Here is a tiny trained network, its code and every weight. The questions are about switching its units off for an input and a class, where a switched-off unit gives its printed mean instead of its output.

import numpy as np


def w(rows, s, z=0):
    codes = np.array(rows[::2]) - 128.0
    scale = np.full(codes.shape[1], s)
    scale[-1] = z or s
    return codes * scale


def f(y):
    return np.maximum(y, 0)


def log_softmax(a):
    a = a - a.max(-1, keepdims=True)
    return a - np.log(np.exp(a).sum(-1, keepdims=True))


def net(x, mask):
    res = np.array(x, float).reshape(1, 7) / 4 @ E
    y = f(res @ A[0][:, :-1].T + A[0][:, -1])
    res = res + np.where(mask, y, B[0][:, -1]) @ B[0][:, :-1]
    return log_softmax(res[-1] @ U[:, :-1].T + U[:, -1])


A, B = {}, {}
E = w([
[68,207,209,79,11],'x0',
[38,152,16,178,123],'x1',
[127,125,126,125,126],'x2',
[131,125,126,129,123],'x3',
[122,152,142,134,150],'x4',
[130,125,126,128,125],'x5',
[41,14,250,168,139],'x6',
],0.013)
A[0] = w([
[63,33,201,137,153,106],'N1',
[176,50,83,108,223,54],'N2',
[161,117,134,139,110,78],'N3',
[221,194,93,61,128,119],'N4',
[250,112,216,72,139,51],'N5',
[187,177,65,87,124,86],'N6',
[71,186,172,51,26,78],'N7',
[18,151,39,208,100,2],'N8',
],0.013,0.009)
B[0] = w([
[119,251,95,188,31,232],'N1',
[179,99,162,200,192,214],'N2',
[127,154,159,106,146,136],'N3',
[116,175,107,174,51,249],'N4',
[23,65,96,2,166,227],'N5',
[112,202,137,150,96,222],'N6',
[219,95,174,183,221,240],'N7',
[48,76,106,43,167,209],'N8',
],0.012,0.019)
U = w([
[133,186,136,117,53,82],'0',
[82,105,136,8,167,254],'1',
[220,112,167,140,212,37],'2',
],0.015,0.0093)

Each question gives the input, the list of numbers given to net, and the class t.
The units are the neurons (one row each of A and B). Each row of codes is followed by its name. A weight is (code - 128) times the scale printed after its matrix; where a second scale follows, it is the last column's (A, B and U).
mask holds one flag per neuron, in row order. A switched-off neuron (its flag False) gives its mean, the last column of its row in B, instead of its output. The means were averaged over made-up inputs and are rounded, as every weight is.
A unit's drop is (log p(t) with every unit on - log p(t) with that unit switched off) / (log p(t) with every unit on - log p(t) with every unit switched off).
unit that matters most: the unit with the biggest drop
k most important neurons: the k neurons with the biggest drops, biggest first
drop of u: that unit's drop, to one decimal
input [1,5,-2,8,-3,-8,4], class 1: unit that matters most	N8
input [-2,1,2,1,-2,8,3], class 0: 2 most important neurons	N7; N5
input [-3,-7,-7,-8,8,6,7], class 0: 2 most important neurons	N1; N8
input [-3,1,-6,6,4,3,-2], class 2: 4 most important neurons	N1; N5; N4; N2
input [4,-1,8,-6,-4,-4,-3], class 2: 2 most important neurons	N7; N1
input [0,4,6,-4,4,-1,3], class 1: 2 most important neurons	N4; N8
input [-6,-5,-3,8,-7,-5,-6], class 0: 3 most important neurons	N4; N7; N6
input [-5,-2,8,6,6,-7,-5], class 0: 2 most important neurons	N7; N4
input [4,4,-8,1,-5,-1,-3], class 1: 3 most important neurons	N1; N8; N2
input [6,5,5,-3,6,-6,1], class 2: 2 most important neurons	N7; N5
input [-4,4,-5,3,-7,6,0], class 1: 2 most important neurons	N7; N8
input [4,1,8,4,-3,-3,2], class 2: 2 most important neurons	N7; N4
input [3,5,7,-3,-5,0,-3], class 1: 2 most important neurons	N8; N1
input [5,-7,-2,-1,-5,-5,-5], class 1: most important neuron	N5
input [-2,-3,6,3,7,-4,1], class 1: 2 most important neurons	N7; N4
input [-8,-8,6,8,-7,0,-5], class 1: 2 most important neurons	N5; N7
input [-2,-1,-1,-3,6,-2,7], class 0: drop of N1	0.3
input [3,-6,-5,2,5,2,-2], class 1: drop of N5	1.1
input [7,-3,8,-4,2,0,3], class 2: drop of N7	1.2
input [3,2,3,-7,0,1,-2], class 2: drop of N4	0.1
input [6,-8,-1,8,-2,-1,2], class 1: unit that matters most	N5
